Each row was made from one walk, in order. Every step used is in the known rows, and no mark comes twice. Write each row's walk.
Each row is shifted at random along 8 fixed directions that mean nothing.
Known rows:
kesid -> debi -> zudalit -> kemas -> bipit -> mufa -> bamu -> bideve: [-277  -98   45  -89  368  117 -130  -86  319   79 -201   84 -199  -66
  166  -63   26   71 -169  -46   64 -567 -173    8  286  164  136    4
  159   13 -211   99  194  -28 -182  156  153   47  -17  268  203 -246
  234  -95 -104  179   20   71 -157 -377  110   28  162  -16 -330  129
   45 -130  -61 -152  -59]
zudalit -> kemas -> bipit -> mufa -> bideve -> vemu -> bamu -> toti -> lazaf -> kesid: [-449  201 -157  201  -33 -195 -419  264 -289  420 -209  -62  213  152
 -289   66   69  170  138   83 -199 -115  -28  -27   97   53   36  311
  -21  453 -192  -93   -3 -414 -404  145  124  -51 -266  211   28  -71
  -82  210 -207   62 -194   41 -198  -92   16 -114  192  281 -298 -222
  198 -102   70   -6 -143]
kemas -> bipit -> mufa -> bideve -> vemu -> lazaf: [-346  -63  -94   12   76 -129 -165   38 -102  227 -247  -44  -12  102
  -41  -71  229  201   30  130  -69 -210  -77 -100  123   27   -4  159
  260  244 -305   44  168 -204 -135  190   18  158    8  233  -38  -86
  101   21  -61 -120  -29   12 -205 -163  111  -91  247  135 -223 -230
  144 -132 -116  -88   16]
lazaf -> debi -> kesid -> kemas: [-216   96 -126  -34  -22  -89 -173  105 -124   -6    3 -100  -31  147
  -59  124   55  -70  -22   27  -85 -110  164  164  -78  185  159  218
 -170  228   43 -275 -100   53 -180  194  -44 -289 -535   68  104   40
   52  161  -50   85 -196  -10  -87  -45 -123  232   50   44  -70   47
 -129   64  221  -45  -86]
zudalit -> lazaf -> debi -> kemas: [-243 -204 -136  -49    3  202 -232   55   26 -150  -20 -239   -2  173
    8   45   41   27  -77  -61 -207 -180  123  116 -135   93  184  231
   80   12   68 -323 -101  242 -169  253  -58 -206  -67   37  160  -74
  261 -167  117  255 -150   -2 -156 -189  -56  145  212  -92  -88  -60
 -132  215  -32  -43   41]
bipit -> kesid -> debi -> kemas -> zudalit -> lazaf -> toti -> vemu -> bamu: [-389   -8  -98  -48   35  -82 -203   80 -250    1  -19 -118  143  276
 -113  111  139   -2   71 -138   36 -388    0   84 -110  363   61  333
  -32  264 -113 -206   -1 -181 -117  300  -67  -21  -56  154  186 -206
  145 -235 -256   38 -311  222 -143  -86  112   74  149  252 -170 -163
  -53 -109  -69 -171  -45]
bamu -> bideve -> vemu -> lazaf -> debi -> kemas -> zudalit: [-301   68 -128  -13  -37  -52 -424   -5   52 -133 -196 -182  -30  102
  -81   13    3 -137   19  -11 -128 -168  136   24  -25   13  217   87
  153  106   27 -151  -28  240 -210  233   96 -144 -521   10  172   78
  151  131 -188  262 -249  -87 -123  113 -162  147  -26  -23 -316  106
  133  -21  191  -31 -154]
bipit -> kemas -> felud -> kesid: [-173   46   22 -101   12  123  -27  -57  -83   20  114   99   11  116
   21   11   31 -160 -124  -16 -137 -241   90  182   56  372  134   27
   28   49  -59 -246   40  -41 -184  185  -93 -178 -407   55   45   71
  119   86   75   -4  -40   -1 -107  -78 -163  200   69   -8   26  181
 -220  -60   37  -95 -111]
felud -> mufa -> bamu -> bideve: [-145  -98  138   -3  231 -118 -126 -107  119  178 -133  226  -22  -58
   13   92  -97  -69 -181  -59 -234 -293   54  132  159   66   72    9
   43  123   21   11   19  -75 -116  208  269 -137 -403   12   -9   -1
   69  122  -91   59  147  -78  -37  -31  -90   46   98  -43   42   86
  -11    9  204   97  -95]
kesid -> zudalit -> kemas -> bipit -> felud -> bamu -> toti -> bideve -> vemu -> lazaf -> debi: [-149  -16    0  -98  210   14 -552 -139   94 -250 -175 -231  126 -148
 -116   44 -171  -46  148  -63 -220 -259  290   24   47  109   26  148
   70    9 -127   60  -33  179 -117  100  281 -123 -448  245   78   72
  318 -177 -166  307 -187  155   51    5 -126   41  -13   59 -334  172
  153  186   12   -2 -193]
toti -> lazaf -> zudalit -> kesid -> kemas -> felud: [-192   57 -113   14    9  122  -83  -79   62   37  107 -110   97    9
  109   71  -73  -38  -74 -210 -117 -263  199  179   -6  346  151  181
   29  -12   87  -17   39  -45 -207  238   19  -61 -168  120   85 -151
   83 -115 -110  282 -220  122  -45 -282  -50   65  200  -64  -21  104
 -287   74  -52  -44 -186]
bamu -> mufa -> bideve -> vemu -> lazaf: [-294   40 -257   85 -171 -216 -449  190 -199  310 -270 -127   80  237
 -183   31   48   62   49   88 -278   79   92  -22  -64   56   70  287
  104  341   -1 -171  -65 -150 -287  292   43  -85 -388  -52   16   57
  126  230 -108   13 -169 -105 -190   38  -54   32  104   20 -147 -101
  145   14  151  151 -174]
debi -> kesid -> zudalit -> kemas -> felud: [-375  -52 -244   39  -51   -7 -189  164 -121  216 -197 -189 -228  162
   68  -88  169    2 -176  153 -180 -211   58   -9  238  -22  349  273
   81  203  -92 -136  137 -273 -221   15  -67   11 -155   30  179  -56
  166    6 -122  103 -234   39 -225 -178    2   72  168   11 -291   17
   85    0  -41 -181 -240]
kesid -> zudalit -> kemas -> bipit -> mufa -> bamu -> toti -> lazaf -> debi: [ -96   15 -167  -86  188  -97 -241   69   48  300  -99  -34   27  210
   69 -170  231  306   72   12  139 -472 -145    6   54  332   34  443
   49  152  -86   81  322 -196 -151  356   90  173 -222  235  186 -172
  228   82 -252   77 -333  183 -264 -229  229  137  107   82 -346  122
  100    2 -121 -211  -36]
vemu -> bideve -> bamu -> toti -> lazaf -> zudalit -> kesid -> debi: [-191   34 -100   35  142    6 -103  -51   46 -144  -88   62  137   31
  -34   43  124  -78  230 -149 -117 -239   40  -16   22  266   98  159
  -92   65  -93  -18  137  169 -307   37  240   36 -471  204   78   62
   25  -13 -292  124 -345   91   34  -32  -44  103   99  160 -328  -33
  168  -68  146  -24  -41]
felud -> bamu -> mufa -> bideve: [-262  -15   -7   39   92 -152 -145   34 -183  324 -193  126  105  141
  -86   52   50   14  -94   33 -228 -191   22   87   91  135   34  199
   79  297  -99  -33   80 -315 -136  178  105  -46 -314   15   -8  -39
   12  119  -78  -75   30  -16  -87 -139   19   -1  154   85   14  -62
  -12    3   46   74  -38]
zudalit -> kesid -> kemas -> felud -> bamu -> toti -> bideve -> vemu -> lazaf -> debi: [-173   47 -229  126  111   80 -319  -81   45 -236 -164 -272  205  -43
  -50  -49  -65   20  168  -29 -233 -199  196  -72  -63  170  -25  301
    2   37 -175   16   22  140 -128   29  151   30 -302  252   27  -88
  308 -205 -187  187 -219  132   30 -190  -63   68  175  -64 -364  -81
  199  140  -30 -130 -113]
vemu -> bideve -> bamu -> toti -> lazaf -> zudalit: [-382  -74  -26   72   20  128 -358  254  -96  144 -224  -10  180  364
 -118   21  208   62   65  -74 -117 -163  -29  164  -60  163  150  270
  259  157   61 -299   12    6 -198  212   20  -60    6   12  104 -132
   40 -110  -62  155 -133   -2 -327 -175   96  -11  216  199 -191 -261
  -38  -12 -116   28   78]
lazaf -> kesid -> zudalit -> kemas -> bipit -> mufa -> bideve -> vemu -> bamu: [-232  221  -42    7   -8  182 -229  126   81 -291  -15 -177  223  110
 -320   34  102  -50  317 -171   77 -327  104   13 -163  341   60  250
   60   89 -268 -205    3  316 -117  360  -46  100 -253  348  161 -250
  340 -220   41  132 -112  112 -134  -48 -126   93  -24   38 -180   71
   64   90  -96 -196  -41]
mufa -> bamu -> bideve -> vemu: [-143   29 -109   73  226 -306  -73 -201   12  113 -228  171  126  -24
    1   64  -24   63  -49  -49  -27 -390   74 -175  124   32   66  213
   55  116 -134  231  312 -133   -1  215  173  125 -355  119    0   32
  115  135 -306   13  -32  -71   66   31  116  119  -48  -38  -65  164
  306 -136  209 -109 -121]
vemu -> lazaf -> kesid -> zudalit: [-232 -206  -43    6  156  -75 -224  -89  -10  127 -155  -19  -19   76
  150   10   69   93 -115  -30    1 -264   70  167  260   99  127   44
  193   83   28   60  125 -336  -69  159   35  -45  -13  107   71 -159
   99 -128 -194   39   57   26 -202 -289  178  -32  300  148 -149 -183
 -107  -76 -136  -77   21]
kesid -> kemas -> bipit -> mufa -> bideve -> bamu -> toti -> vemu -> lazaf: [-295   41  -65  -45  109   59 -502  220   -7  220 -249  -99  -11  171
 -147   21   76  157   44   83 -133 -200  -70  102  -74   89  110  229
  201  238 -142 -222 -125    9 -187  322    1 -119  -43  223  107 -123
  278  -64    3   74  -46   62 -284 -113   36  -46  177   44 -279 -113
  -45    9  -55  -40 -143]
kesid -> debi -> kemas -> zudalit -> lazaf -> toti: [-167 -100 -158  -95   29 -223 -377    1 -173  -37 -140 -267   39  135
  -25   91  -63  -21    8 -155 -112 -134  184   80 -105   99  242  370
  -64  106   21 -116  -33   57 -105  198   66 -187 -251   30  129    1
  231  -93 -251  304 -382  150   -4   62  -41  122  103   61 -230  129
   54  166   30  -36 -106]
toti -> lazaf -> kesid -> kemas -> felud: [-327  181 -212   24 -206   34 -180  149 -254  150  130 -135  231  348
 -125    7   89   62   -6 -156   36 -178  189  173 -168  455   58  424
  -70  162   57 -224   58 -163  -76  328 -235 -101 -130   20   46 -193
    2  -49  -20  146 -292  143 -178 -214   98  123  221   31   34 -101
 -281   41 -124 -137  -87]
debi -> kesid -> zudalit -> kemas -> felud -> mufa -> bamu -> toti -> vemu: [-253 -146 -179   48  187   83 -286  173  119  153 -326 -207  -86    0
    6 -119   23  119 -170    9 -281 -390  133  -18   79   18  178  505
   67   57  -43  -77   23 -162  -34   74  137   29   56  127  101 -322
  440 -255 -198  119  -25  166 -144 -283   77   39  244    1 -303 -106
  155  223  -48  -56 -248]
debi -> zudalit -> kesid -> kemas -> felud -> mufa -> bamu -> bideve -> vemu: [-328  225  -92   59 -229  277    5  237   78  179   81   90   21  240
  -37  -37  150 -159 -164 -151   64 -481 -124  192 -141  594  -22  309
   47  217  -15 -159  139  -85 -213  427   -9  103 -292  106  169 -286
  211   39  -93   85 -187  -16 -249 -446 -100   51  117 -171   77   26
 -269 -152  -51 -127 -266]
mufa -> bideve -> vemu -> bamu -> toti -> lazaf -> debi -> kesid -> kemas -> felud: [-323  178 -157   36   11   72 -343   28  147   17   60 -275   48  306
  -90  -31   96  -93   92   32 -176 -413  117   -3 -175  272   77  314
 -120  171  -92 -260  -70  164  -94  298  -41 -143 -573  115  198  -90
  267    4 -165  168 -276  -41 -154   27 -144  357  -88 -292 -366  -18
   86   13  120 -139 -345]
bamu -> mufa -> bideve -> vemu: [-247  -29  -65   -1  131 -235 -134  -30   30  134 -206   91  126   92
  -72   68   40   79  -92  -34 -121 -255   96  -51  -12   86   69  282
   98  100  -39    1  105  -22  -25  286   87    4 -243   90   21  -38
  173   56 -133   36   39  -28  -32  -74   51  125   19  -28  -33  -14
   87  -11  100   44  -97]
bamu -> toti -> bideve -> vemu -> lazaf -> zudalit -> kemas -> kesid: [-134   24 -170   49  111 -145 -278  -11  121  100 -135   -2  145  275
   44 -104  135  165   81  -66  158 -332   -4   15   55  249   75  369
  207  142   90  -21  320  -82  -92  335   96  184 -149  292  138 -220
  248   37 -355  123 -270    2 -172 -243   67  177   94   -5 -223   13
  127  -84 -100 -202  -83]
vemu -> bideve -> bamu -> toti -> lazaf -> debi -> zudalit -> kemas -> bipit: [-420    6  -16  -48   61  -33 -371  235  -96  109 -178  -39   77  253
 -124   -6  320   57  111  -18    4 -313 -120   34    6  111   85  301
   85  226  -50 -146  214   13 -195  168  124   21 -250  194  104  -62
  -14   19 -178  188 -375   81 -251 -190   30  113  147  240 -345 -173
  157  -92 -119 -178    8]
mufa -> bideve -> bamu -> toti -> lazaf -> debi -> kesid -> zudalit: [-533 -189 -109  129  292 -225 -347  188  -67  518 -380 -233  -34  358
   49    9  159  135 -204  153 -227 -363  -29  177  182  -28  219  348
  166  307  -31   -5   -3 -519   -8   25   51  -99  -92   56  164 -125
   64   -7 -358  135 -156   35 -289 -293  230   -2  203  138 -390 -330
   68  -20  -41   56 -143]
kemas -> felud -> bamu -> mufa -> bideve -> vemu: [-317  -22  -15   -8   43  116  -79   27   31  135 -110   71   30  349
   -7 -129  248   24 -132   65  -82 -448  -49  -26  -15  232   29  292
  278  133 -175 -139  181  -74   59  280  -99  194 -141   73  104 -156
  328  -52   27  -33   68  -18 -196 -205   84  185   64 -144 -104 -111
    3  -91 -142 -110 -105]
bideve -> vemu -> bamu -> toti: [-220  -73  -93   38   44 -156 -216   49 -138  148 -239  213   55  211
  -31  -16  269   99  -40  137   -4 -280 -111 -149   90   45   61  283
  102  220 -123 -141  227 -184 -117  235   68  117 -223   84   89   38
  138   72 -185 -111   11  -96 -196   17  124  141    6  119 -176  -63
  270 -222   64 -182  -55]
zudalit -> kesid -> debi -> kemas -> bipit -> felud -> bamu: [-310  -93   13 -115  217  238  -74 -104    7 -195 -103  -54 -155  -87
   44  -50  103  -40 -154  172 -179 -417   79  -47  200  147  168    0
   50   58 -315  -81   61   34  -62 -105   23  -28 -148  305  133   -8
  261 -191   90  105  -63  149  -25 -213  -27  101  196   80 -302   44
  112   11  -24 -194  -48]
bamu -> mufa -> bideve -> vemu -> lazaf -> debi -> zudalit -> kesid -> kemas -> felud: [-379   93  -69  -21  -21   20 -321   57  161  -64  -45 -276   63   16
  -45  108  -57 -174  -17 -136 -168 -225  151  150 -116  270   52  178
   59   97   47  -89 -122  151 -239  260  109 -141 -434  151  121 -125
  218  -36 -150  261 -183   54  -83 -243 -201  104  107  -75 -229 -104
 -103   16   67   42 -203]
debi -> kesid -> zudalit -> lazaf -> toti -> bideve -> vemu -> bamu: [-286 -196   23  -33  286 -181  -24  -93  145 -121   32  -63  145  191
  -22   53  243  -12  146  -32  -30 -572  102 -147   36   49  115  259
   70  120 -204   44  181   84  143  216  108  142 -225  230  152 -114
  316 -244 -339   67 -101   94  -62   74   37  233   -6 -106 -276 -101
  249  -27  -26 -318 -164]
bamu -> mufa -> bideve -> vemu -> lazaf -> kesid -> kemas -> bipit -> felud: [-333  304 -178   48 -179  -46 -420   66 -208  164  -91 -123  206  -44
 -217  137 -226   92   68 -106 -187    3  243  129  -17  317   -3  169
  -78  263  -58   -5  -79 -180 -324  226   40 -326 -319  199  -28  -72
   24  123  -81  153 -158   72  -49 -257  -67 -176  241   94 -104  -78
 -151    6  112  108 -184]
felud -> bamu -> bideve -> vemu -> lazaf -> debi: [-112 -150 -113   78  235 -141 -342 -159   46  -65 -286  -76  152  210
   92  -70   93  159   62   97  -33 -321   61  -87   93   16  -44  108
  293   90 -120   89  166  -11  127  100  124  130 -161  129   42  -64
  269  -39 -230   71    6  -40 -109  -97  196  156  124    3 -243 -113
  247  -26  -34 -134   96]
bipit -> mufa -> bamu -> bideve -> vemu -> lazaf -> zudalit -> kesid -> debi -> kemas: [-237  128 -293  110    8   -9 -219  103   35  102 -118 -153  150  151
  -25    8  -11   57  117  -89   65 -358  -21   31  -47  415  -20  208
   90  261 -111   -7   94  -40 -312  277   97   75 -227  237  157 -220
  201   72 -320  101 -312   22 -191 -256   61    4  158   49 -284  -11
  103  -72  164  -73   -7]
debi -> kemas -> felud -> bamu -> toti -> vemu: [-197  -42    3 -105  200  -29 -118 -142  -47   69  -58  147   55  -28
   55   16    9  -13 -214  -55  -97 -538   97  -13   53  154   13  315
   13   59  -90   22  223 -175  -15  213  153  -44 -140   90   -3 -104
  133 -125 -190  -16   -6   93   55 -166   54  128  101   10  -29   42
  -53  -25   -5 -186 -150]
mufa -> bideve -> bamu -> toti -> vemu: [-189 -177 -158   95  326 -184 -247  -13   84  231 -420  -36   70  321
   40  -55  101  327  -49   71 -144 -416   17 -100   92    1   92  440
  242   58 -108  -13  194 -192  135  226   -8  133   51  124   88 -146
  356 -110 -201   13    8   -2 -134 -160  280  162  105  -69 -221  -34
  267   73  -79  -95 -101]
bipit -> kemas -> kesid -> debi -> zudalit -> lazaf -> toti -> vemu -> bideve -> bamu -> mufa: [-316   86  -82  -47  128 -162 -450  199  -40 -110 -203 -196  165  137
 -136  162 -152  -69  192 -124 -160 -189   94   99 -144  229  179  243
    2  175    4 -169 -157  144 -268  139  157 -236 -326   76  139  -36
  280  -23 -229  325 -347  220   14   86  -86  155  125  204 -382   12
    1   11  157   42 -114]
kesid -> kemas -> bipit -> mufa -> bideve -> bamu -> toti -> vemu -> lazaf -> debi: [-233  162 -249   60  -22  152 -459  229  -58    1 -254 -264   75  133
 -208  -12    5  185  257  -25 -173  -42   12   95 -196  235  -14  361
   33  195 -201 -232 -146  129 -338  281   16 -158 -161  201   58 -133
  221  -43   25   69 -221  118 -172 -186   -9 -102  238   96 -331 -110
  -31  137  -13   27  -40]
kemas -> felud -> mufa -> bideve -> bamu -> toti -> vemu -> lazaf -> debi -> zudalit -> kesid: [-248 -141   80  -47  229 -177  -42  -79  215  111  -71   -1  -74  184
  124  -45  217  -35   40    1 -217 -547   -9   32  188  207 -117  223
  100  160 -101   68  217 -141 -101  152  276  175 -603  180   33    5
  183  143 -362  -79 -172   39  -22 -122  -89  228  137   -5 -311 -140
  173  -67  108  -76 -198]
vemu -> lazaf -> zudalit -> kemas -> felud -> mufa -> bamu -> bideve: [-128   60 -163   86  -40 -151 -231  -50  -49  102 -135  -73   35  -66
  -61  -23  -92  -42  150 -116 -281 -127  171  -25  217   51   68  136
   27  227  -86   89  236  -50 -357   65  317   63 -533   82  -54   22
    6  251 -286   68 -286  -11   -4   50 -158  -51  218   37 -243  117
  312   97  260    1  -82]
bideve -> bamu -> toti -> lazaf: [-168 -224  -49   29  239  -88 -274  -28  -40  295 -204  116  144  183
  109   17   77  184 -132  -50 -138 -351  -12   14   69  113   96  270
  131   71    4   17  158 -220   34  234   96    0    4   47   35  -60
  178  -98 -155  120  -15   -5 -134 -202  208   98  132   14 -111  -33
   16   -6  -66  -74  -90]
mufa -> bideve -> vemu -> lazaf -> kesid: [-485 -162   35   72  124   79  -14    0   81   59  -67   56  -84  286
   -5  -36  368   25 -112  109    0 -385  -66   75  158   -1  100   32
  311  181 -117 -185  135 -142  -15  204 -132   99  -69  214  107 -115
  124  -24  -13 -131  169 -134 -294 -220  133   78  231   52 -189 -449
   51 -268 -119 -103   48]
zudalit -> kemas -> bipit -> mufa -> bamu: [ -93  -33  -52  -50  151   20 -196   87  -23  186 -129   -5   61  140
  -17  -46  127  252   32  -23   55 -338  -69  -17   16  213   57  288
  155  146 -138  -94  195  -61  -52  364  -63  149    9  268   79 -230
  324  -67   78   63  -54   80 -246 -227  103  125  134   34 -106  114
   83   62 -153 -236   49]
toti -> vemu -> lazaf -> zudalit -> kesid -> kemas -> bipit -> felud: [-231   86 -179  -63  -73  201 -216   86    2  -94  -61 -183  -17  134
  -39  -35  138  161  121   71  -76 -130  182   32   40  264  135  197
  217   98  -44 -196   12   34 -236  188 -101   12  -95  250  157  -87
  232  -47   16  100 -218  167 -197 -165   23   28  273  116 -209   18
  -30   51  -55 -124 -109]

Which walk is each row?
[-213  125 -218 -120  -98 -267 -337  168 -446  143  -68 -193  156  247
 -144   91  139  119   95   -8   30  -98   91   67  -90  300  221  505
  -49  336  -80  -26  101 -182 -186  231   50  -89 -147  149  119  -65
  110   72 -260   90 -564  227  -95  -95   -2    3  184  206 -120  111
   -6   84  -48 -205  -19] : debi -> kemas -> bipit -> kesid -> zudalit -> lazaf -> toti
[-212   14   -6  -60  296 -205 -367 -177   56   59 -176 -143  166  123
   62   25  -38   71   -1   40  -83 -506  170   -3  139  175  107   68
  322  147 -151  164  114  -31  130  109   92  124 -224  322   87 -183
  386  -33 -320  106  -35   51  -78 -121   97  176   86  -28 -322  -14
  137   23   89  -84  -45] : bipit -> kesid -> kemas -> felud -> bamu -> mufa -> bideve -> vemu -> lazaf -> zudalit
[-452   54    5  156  210    3 -170  176  -60   52 -241  -49  133  -59
 -213   79   20 -113   64 -100 -290 -153   52   97  108   -7  300  207
  122  208 -175  -91  -17   15 -361  -40  250  -31 -187  217   56  -48
  -24   37 -101  132 -124   91    2  -65 -102 -170  197  328 -312 -135
  111   38  143  101   18] : bipit -> mufa -> bideve -> bamu -> toti -> lazaf -> zudalit -> kemas -> kesid
[-299  358 -223  112 -152  213  -97  237  -32  126 -140   26    9  -27
 -124    4   52  -31   41  -25  -26 -225 -113  -24  -24  383  118  243
   18  265 -243   -7   70  -65 -495  256   89   45 -323  196  165 -150
  141  191  -71   88 -249   22 -131 -323 -118 -116  130   12 -154  199
  -35 -131  106 -108 -239] : debi -> zudalit -> kesid -> kemas -> bipit -> mufa -> bamu -> bideve -> vemu
[-236  -68 -192  174  146  -70 -455  186   -4  231 -362 -199   83  410
  -77  -70   62  301  201  162 -305 -154   62  -18  118   49   89  287
  259  229 -129 -214 -101 -152 -200  158  -20  -26 -184   62  110  -86
  353  109  -87  -17  -16  -37 -248  -38  120   94  231   40 -428 -171
  231  123   82   19  -65] : bipit -> mufa -> bideve -> bamu -> toti -> vemu -> lazaf -> kesid
[ -30    6 -257    4   36  -13 -184  -30   65  -27  -51 -198  -79  163
  109  -35   41  120  115  -20 -203 -254  185  -72  -21   79  294  344
  -22   66  -25  -80   15   63 -122  233   -7  -77 -331   75  206  -72
  434   15 -225  181 -274   78  -18   10  -41  238  107 -211 -271  226
   29  164   60 -166 -366] : debi -> kesid -> kemas -> zudalit -> lazaf -> toti -> vemu
[-448 -138  152  -15  214 -112  -71  216  -39  248  -25   33  149  367
 -154   61  320  -40  -63  -21 -182 -388    8  221 -102  211  -22  348
   -1  306  -19 -234  -30  -72   95  164  115  -88 -331  138   14  -93
    6   41 -145  -35  -64   41 -178 -151   -1  151  158  152  -98 -430
  -43   22   64   39   19] : felud -> mufa -> bideve -> bamu -> toti -> lazaf -> debi -> kesid
[-484  -36  -76   18   21  224 -216  177 -119   66  -98 -160  -19  129
  -37   23  176   44  -82  -37 -127 -190   -1  163   64  269  133  202
  105  160  -55 -181  -48 -176 -311  129  -15  -77   21  134  125 -201
    5  -77   74  157 -232  117 -205 -475   21  -21  322  273 -155 -154
 -192    1 -167    3    8] : toti -> lazaf -> debi -> zudalit -> kemas -> bipit -> kesid
[-528   -3  -53   44  232 -187 -309  155 -118    7 -286  -95   85  177
 -137  -48  252   17    1  145  -91 -336  -36  -26   51  -74  231  251
   65  227  -88 -135  154   55  -56  -38  121  -57 -199  199   73  -49
  -22  -10 -214  136 -284   85 -159  -28   62  145  181  267 -479 -341
  303  -86   52 -201  129] : vemu -> bideve -> bamu -> toti -> lazaf -> debi -> kemas -> kesid
[-143 -247 -130  -80  281 -148  -55  -86  232  285 -112  -91 -277  339
  328 -254  227  235 -266  247   -9 -770 -111  -72  249  201   70  230
  113  116 -107   -6  338 -214  188  177  -76  274 -206  255  183 -203
  509    1 -229   60 -168   28 -282 -254  176  466  153 -267 -401   52
  288   14  -24 -317 -131] : zudalit -> kesid -> debi -> kemas -> felud -> mufa -> bamu
[-306   13  -85 -105    3  -56  -17   -8   15  227  241  -63  -72  273
  141  -25  229  -76 -115  -83   63 -514   36  177   52  369   78  255
  -82  177   71  -51  233 -237 -104  318  -48    1 -439   72  171  -79
   16   52 -243  117 -372  103 -178 -214   16  276   37  -55  -94    8
 -248 -115  -73 -213 -247] : toti -> lazaf -> debi -> kesid -> zudalit -> kemas -> felud
[-222   96 -193  198  -23 -169 -367  137  -83  170 -197 -156  127  100
  -64    2  -12   74   41   30 -147 -158   42   51  -16   98   23  286
   57  292  -65   12   37 -112 -123  138  190    1 -203  165    4 -155
  232   57 -271  119 -172   69 -170 -155   -9  -65  271  -12 -273 -180
  210  -16   29  -98  -92] : zudalit -> kesid -> kemas -> felud -> mufa -> bamu -> bideve -> vemu -> lazaf -> toti
[-212    7  -25  -34  108  -34 -388   49  -60  325 -215  -58   29  246
  -35  -58    6  219  -62  166 -243 -272   55   27  191  144  104  172
  210  232 -113  -85   98 -220  -66  161   -7  -34 -203  159  129  -77
  290   79   46  144  -67   46 -219 -203   32   99  136  -60 -174  136
   97  125  -97  -66 -126] : zudalit -> kemas -> bipit -> felud -> bamu -> mufa -> bideve
[-435  -37 -145  100   37  128 -265  115   79   67 -250 -115  -63  170
  -49 -139  103   11 -127  -36   -6 -455  -41   91   64  178   82  143
  162  188 -101 -103   73 -100  -38  155    8   41  -97  201  144 -312
  257  -84 -240  129  -69  -11 -286 -308  124  -12  280   67 -389 -291
  123 -100   14  -39  -52] : felud -> mufa -> bamu -> bideve -> vemu -> lazaf -> kesid -> debi -> kemas -> zudalit
[-165  200  -94    1   24  -85 -262  -13  -75   59  -50   70   72  148
  -40  -33   65  -17  101  -39    2 -401   69   65  139  229   48  280
  -34  167  -23  -12  251 -226 -242  170  127   19 -489  118  114  -69
   93   42 -343   38 -249  122  -61  -75   14  143   68   92 -185   38
   10  -95  -43 -192 -199] : lazaf -> kesid -> zudalit -> kemas -> felud -> bamu -> toti -> vemu -> bideve
[-545  -62  165   18  168   57  -24   25  160  267   -3   49 -144   82
   28   17  214   27 -203  203 -195 -614  -63  127  312   77   86 -140
  262  266 -183  -30   63 -269 -102   91   66   84 -200  374  138  -89
   58   22 -122   92   61   17 -296 -228   25  -29  232   77 -255 -244
  -18 -190    9   -6 -202] : toti -> lazaf -> zudalit -> kesid -> kemas -> bipit -> felud -> mufa -> bideve -> vemu -> bamu
[-241  -13  -94 -200 -135  206   69    8  -71 -209  269  -53  -30  253
  -46  -77  285 -184    2    6  -74 -389  122  118  -19  456  142  159
  -61   82  -98 -262  120  193 -211  185  -75 -126 -578  105  215  127
  158   64  -30  -18 -330   73 -127  -59 -119  204   52  -22  -50   79
 -156   69   95 -162  -68] : bipit -> felud -> kesid -> zudalit -> lazaf -> debi -> kemas
[-293 -221   74   41  219 -175 -104 -117   43   72  -94   12  207  247
   29   46  144  110   65 -158   -9 -490  -14  -37   56   82   26  251
  239   94 -106   40  222 -156  113  344   21  196   -5  166  106 -180
  236 -284 -276  148  -25   78 -159  -79  141   89   83  -15 -158 -135
  118 -109 -236 -221 -101] : kemas -> zudalit -> lazaf -> toti -> bideve -> vemu -> bamu
[-242   46    5  -58   48   45 -310  -51  143  -42   87  -11   41  102
  -54  -14   14 -165   54  -48 -130 -432  160   50  108  180  103   53
  109  135  -34  -42   73   50 -153  250  105   35 -625  144  150  -12
  319   30 -174  208 -103   31  -89   10 -145  238  -26 -133 -279   73
    4  -20   82 -109 -323] : toti -> bideve -> vemu -> lazaf -> kesid -> zudalit -> kemas -> felud -> bamu -> mufa
[-502   49  -69  105  -31  210  -39  159 -126   65  -30  -31  208  142
 -217   52  169 -113   27 -305 -141 -264   38  136  -75  228  128  417
   83  143 -127 -166  207  -24 -244  175   43   69  -24  148   42 -144
  -91 -160  -75   89 -246   98  -93 -272    6 -166  215  168 -112 -220
  -26  -27 -127  -30   -6] : mufa -> bideve -> bamu -> toti -> lazaf -> zudalit -> kemas -> felud
[-175  -58 -206   55  277  -89 -395   33   18  291 -405 -127   25  -21
   95  -16   51  380  -59   69   -3 -253   -8    7  159   -5  136  372
  261  171   17  132  155 -404  -99  147  123  104  219  396   87 -326
  248 -112 -365  115  -85  165 -226 -415  276 -106  392  212 -349 -174
  203  -36 -126 -132  -55] : mufa -> bamu -> toti -> vemu -> lazaf -> zudalit -> kesid -> kemas -> bipit
[-286    0   34   50  162 -105 -404   -4  100  334  -72 -162   46   81
  103  134 -283  -37 -160  -35 -251 -367   93  290   62  225  -57  -31
  102  264   95  -26 -141 -268 -127  224  145 -288 -402   67   22 -103
  183  148 -226  228  -25  -74 -190 -196 -115   98  157  -72 -184  -75
 -156  -78  191   91 -192] : bipit -> kemas -> felud -> mufa -> bamu -> bideve -> vemu -> lazaf -> debi -> kesid
[-481   42   57 -114  268  -52 -320  396  113  -26 -264 -229  180  353
 -271    3  309  130   39   98  147 -389  -10   38 -213  232  121  584
  276  164  -77 -291  -92  222   72  269  -57  117  -90  365  257 -271
  401 -119  -75  226 -133  234 -331 -160   77  238   45  198 -376 -162
  208   70  -70 -185   53] : lazaf -> debi -> zudalit -> kesid -> kemas -> bipit -> mufa -> bamu -> toti -> bideve -> vemu
[-255    3 -171   26  269 -324 -307   -3 -142  -55 -278 -156  193   47
  -96   -7   50   59   47   22 -139 -293  173 -128    2    2  209  423
  -72  132 -102   47  176   60   38  -11  206  -28 -333  183    6   22
  111   55 -301  182 -353  127  109   63   37  225   74  189 -397    4
  372  122  216 -172   19] : bideve -> bamu -> toti -> lazaf -> debi -> kemas -> kesid
